Below are the code and all the weights of a small trained network. Each question names an input and a target symbol and asks about switching units off, where a switched-off unit gives its printed mean instead of its output.

import numpy as np


def w(rows, s, z=0):
    codes = np.array(rows[::2]) - 128.0
    scale = np.full(codes.shape[1], s)
    scale[-1] = z or s
    return codes * scale


def norm(h):
    return h / np.sqrt((h * h).mean(-1, keepdims=True) + 1e-5)


def f(y):
    return y / 2 * (1 + np.tanh(0.7978845608 * (y + 0.044715 * y**3)))


def softmax(a):
    e = np.exp(a - a.max(-1, keepdims=True))
    return e / e.sum(-1, keepdims=True)


def log_softmax(a):
    a = a - a.max(-1, keepdims=True)
    return a - np.log(np.exp(a).sum(-1, keepdims=True))


def net(x, mask):
    ids = ['βγδεζθλμπστψω'.index(c) for c in x.split()]
    T = len(ids)
    res = E[ids] + P[:T]
    u = 0
    for l in range(2):
        q, k, v = (norm(res) @ M[l].T for M in (Q, K, V))
        z = softmax(np.where(np.tri(T) > 0, q @ k.T / 4**0.5, -1e9)) @ v
        res = res + np.where(mask[u], z, O[l][:, -1]) @ O[l][:, :-1]
        u += 1
        y = f(norm(res) @ A[l][:, :-1].T + A[l][:, -1])
        res = res + np.where(mask[u : u + 4], y, B[l][:, -1]) @ B[l][:, :-1]
        u += 4
    return log_softmax(norm(res)[-1] @ U[:, :-1].T + U[:, -1])


Q, K, V, O, A, B = {}, {}, {}, {}, {}, {}
E = w([
[176,220,83,96,98,126,187,177,105],'β',
[63,196,139,247,61,124,26,163,47],'γ',
[187,191,70,128,64,135,54,152,185],'δ',
[183,129,109,190,41,86,209,102,148],'ε',
[92,189,198,172,226,84,42,97,96],'ζ',
[70,176,124,135,166,171,153,39,160],'θ',
[212,135,187,184,65,169,80,76,114],'λ',
[174,102,94,63,198,132,80,210,79],'μ',
[180,168,227,152,103,135,190,71,91],'π',
[144,145,150,174,177,173,191,175,50],'σ',
[153,132,107,176,137,181,24,195,126],'τ',
[199,147,204,141,168,159,81,160,60],'ψ',
[74,16,136,54,88,78,80,70,144],'ω',
],0.011)
P = w([
[92,21,224,30,75,68,173,248,146],'0',
[106,50,197,44,70,106,160,219,134],'1',
[114,75,171,50,68,140,157,189,123],'2',
[109,106,150,65,70,163,162,162,118],'3',
[116,121,131,79,90,170,155,143,112],'4',
[121,134,117,96,105,172,152,123,109],'5',
[114,144,101,113,122,185,148,104,108],'6',
[120,150,79,129,150,181,139,95,103],'7',
[114,162,66,137,170,176,129,72,106],'8',
[109,163,49,152,188,176,135,51,94],'9',
[91,167,21,166,210,153,123,32,81],'10',
[71,161,15,177,222,151,116,2,53],'11',
],0.005)
Q[0] = w([
[114,166,211,105,152,127,237,100,72],'0.h0',
[102,110,172,201,50,127,86,21,163],'0.h0',
[5,151,56,153,142,94,186,129,160],'0.h0',
[77,110,189,158,195,153,89,136,97],'0.h0',
],0.012)
K[0] = w([
[124,159,197,117,175,126,254,101,87],'0.h0',
[89,96,168,203,55,126,87,39,160],'0.h0',
[20,156,52,156,148,121,201,133,185],'0.h0',
[57,98,175,191,227,166,48,125,45],'0.h0',
],0.011)
V[0] = w([
[174,93,175,56,62,190,130,167,101],'0.h0',
[129,112,230,90,81,104,191,253,250],'0.h0',
[153,105,141,111,79,77,98,242,126],'0.h0',
[101,182,121,185,55,117,125,140,185],'0.h0',
],0.004)
O[0] = w([
[127,94,58,232,216,81,50,189,203,253],'0.h0',
[153,211,61,102,243,158,116,53,81,81],'0.h0',
[53,159,142,210,27,187,170,7,101,159],'0.h0',
[103,135,196,127,118,145,172,96,2,154],'0.h0',
],0.0038,0.0022)
A[0] = w([
[150,149,108,88,93,86,177,133,123,89],'0.n0',
[128,34,70,148,141,99,213,95,123,63],'0.n1',
[182,140,151,48,22,112,152,253,129,252],'0.n2',
[175,164,53,182,206,156,117,32,93,118],'0.n3',
],0.0054,0.002)
B[0] = w([
[167,191,184,131,213,100,102,133,111,122],'0.n0',
[64,151,190,187,23,126,131,109,146,122],'0.n1',
[102,84,229,119,158,64,120,170,110,224],'0.n2',
[106,254,55,149,188,194,99,71,103,251],'0.n3',
],0.0093,0.0024)
Q[1] = w([
[157,115,90,111,8,137,96,217,185],'1.h0',
[205,38,166,186,83,195,240,225,154],'1.h0',
[198,136,254,153,77,141,71,179,92],'1.h0',
[56,175,66,215,75,95,177,108,168],'1.h0',
],0.0075)
K[1] = w([
[145,129,32,174,54,115,76,195,179],'1.h0',
[179,101,97,205,114,200,219,173,151],'1.h0',
[204,164,172,247,77,126,79,203,84],'1.h0',
[57,139,92,149,99,176,152,75,160],'1.h0',
],0.011)
V[1] = w([
[150,253,133,203,115,200,82,143,147],'1.h0',
[127,174,72,225,164,174,128,77,98],'1.h0',
[133,149,60,179,194,153,125,84,129],'1.h0',
[156,119,95,173,91,141,194,142,117],'1.h0',
],0.0041)
O[1] = w([
[150,78,91,100,165,37,198,187,207,252],'1.h0',
[84,74,175,120,118,136,86,167,83,116],'1.h0',
[129,134,254,85,70,143,102,88,149,75],'1.h0',
[152,158,171,70,181,106,150,121,38,21],'1.h0',
],0.0048,0.0022)
A[1] = w([
[34,131,164,1,166,213,109,30,116,36],'1.n0',
[149,218,59,186,166,229,66,145,99,183],'1.n1',
[162,207,50,195,155,177,109,19,52,253],'1.n2',
[214,153,193,112,176,133,233,72,44,98],'1.n3',
],0.0062,0.0039)
B[1] = w([
[168,105,206,133,121,117,146,200,134,154],'1.n0',
[15,184,124,193,98,118,180,98,165,254],'1.n1',
[18,254,58,182,159,183,68,194,182,248],'1.n2',
[140,50,123,139,133,114,127,113,162,179],'1.n3',
],0.0082,0.0073)
U = w([
[108,84,102,133,147,210,224,132,52,94],'β',
[79,181,156,98,159,131,37,38,109,107],'γ',
[59,107,97,160,82,171,144,139,177,97],'δ',
[114,62,200,182,118,61,110,216,157,254],'ε',
[157,167,155,174,72,95,225,50,114,35],'ζ',
[171,196,146,87,170,98,154,116,47,134],'θ',
[134,167,200,64,86,217,153,184,149,71],'λ',
[132,96,74,55,160,195,62,174,91,98],'μ',
[150,170,68,99,63,83,128,154,182,61],'π',
[149,92,107,145,192,161,146,45,192,78],'σ',
[86,91,140,48,84,154,128,74,145,127],'τ',
[115,161,141,128,58,134,109,164,2,47],'ψ',
[215,147,131,161,78,221,63,104,122,128],'ω',
],0.0097,0.0054)

Each question gives the input, a string of symbols that net reads in full, and the target symbol t.
The units are the heads (4 rows each of Q, K, V and O) and the neurons (one row each of A and B). Each row of codes is followed by its name. A weight is (code - 128) times the scale printed after its matrix; where a second scale follows, it is the last column's (O, A, B and U).
mask holds one flag per unit, layer by layer, with each layer's heads first. A switched-off unit (its flag False) gives its mean, the last column of its rows in O or B, instead of its output. The means were averaged over made-up inputs and are rounded, as every weight is.
A unit's drop is (log p(t) with every unit on - log p(t) with that unit switched off) / (log p(t) with every unit on - log p(t) with every unit switched off).
The circuit of an input: a set's keep is (log p(t) with only the set's units on - log p(t) with every unit switched off) / (log p(t) with every unit on - log p(t) with every unit switched off). Starting from all 10 units, units are removed one at a time, each time the one whose removal leaves the highest keep (on an exact tie, the one counted first), for as long as the keep stays at least 0.8.
units of the circuit, in order: the units of the circuit, biggest drop first
most important unit: the unit with the biggest drop
k most important neurons: the k neurons with the biggest drops, biggest first
top k neurons in layer l: the k neurons of layer l with the biggest drops, biggest first
input ψ π ψ, target δ: units of the circuit, in order	0.h0; 1.n1
input λ γ ε β, target θ: most important unit	0.n2
input θ ζ ψ δ ε τ γ π τ ε λ σ, target ε: units of the circuit, in order	0.h0; 1.h0; 1.n3
input σ λ ω λ δ ψ γ β δ ε, target ε: units of the circuit, in order	0.h0; 1.h0; 1.n1; 1.n3
input π ε λ ω σ γ θ τ δ δ ψ μ, target ε: units of the circuit, in order	0.h0; 1.n2
input δ δ π δ ε ζ γ θ, target λ: units of the circuit, in order	0.h0; 1.n0; 1.n1
input δ δ δ δ ε π δ β π τ, target ε: 3 most important neurons	1.n2; 0.n3; 0.n0
input δ θ ψ δ ζ γ, target ε: units of the circuit, in order	0.n3; 1.h0; 1.n2
input ζ γ θ θ δ β β π, target ε: units of the circuit, in order	0.h0; 1.n3
input τ ε π ε θ, target ε: top 2 neurons in layer 1	1.n0; 1.n2
input τ λ β ε ψ ζ δ μ ε δ θ π, target σ: 2 most important neurons	1.n3; 1.n0
input ω λ σ μ ψ ψ δ θ, target λ: 2 most important neurons	1.n0; 0.n3
input δ δ ζ δ γ, target ε: units of the circuit, in order	1.h0; 0.n3; 1.n2
input μ λ π ε, target ζ: units of the circuit, in order	1.n2
input ω ψ τ γ ζ τ π δ ω σ ω ψ, target δ: top 2 neurons in layer 1	1.n1; 1.n2
input δ δ σ σ μ π ω γ δ β, target θ: top 3 neurons in layer 1	1.n1; 1.n2; 1.n0
input ω π ζ γ λ β, target ε: top 2 neurons in layer 1	1.n3; 1.n2
input λ γ λ ζ σ τ σ δ β δ μ, target ε: 3 most important neurons	0.n2; 1.n2; 0.n3
input γ γ ψ ζ σ β ω σ μ δ λ, target ω: top 2 neurons in layer 0	0.n0; 0.n1
input ε ω δ λ π ζ θ, target ε: units of the circuit, in order	1.n0; 0.h0
input δ ω θ μ ζ ω θ δ ζ, target δ: 2 most important neurons	0.n3; 0.n2
input δ ε π τ τ π ω, target τ: units of the circuit, in order	1.n2
input δ ε π π σ θ ω λ, target ε: units of the circuit, in order	0.h0; 1.h0
input β ζ π ε, target ε: top 2 neurons in layer 1	1.n3; 1.n1
input θ β τ π π δ τ ζ ω, target ε: 4 most important neurons	1.n0; 1.n2; 1.n1; 0.n3
input δ ψ γ ψ δ λ δ σ ε σ δ ω, target τ: 3 most important neurons	0.n3; 0.n1; 1.n2
input δ θ γ β β δ θ λ λ θ ω, target ε: most important unit	0.h0
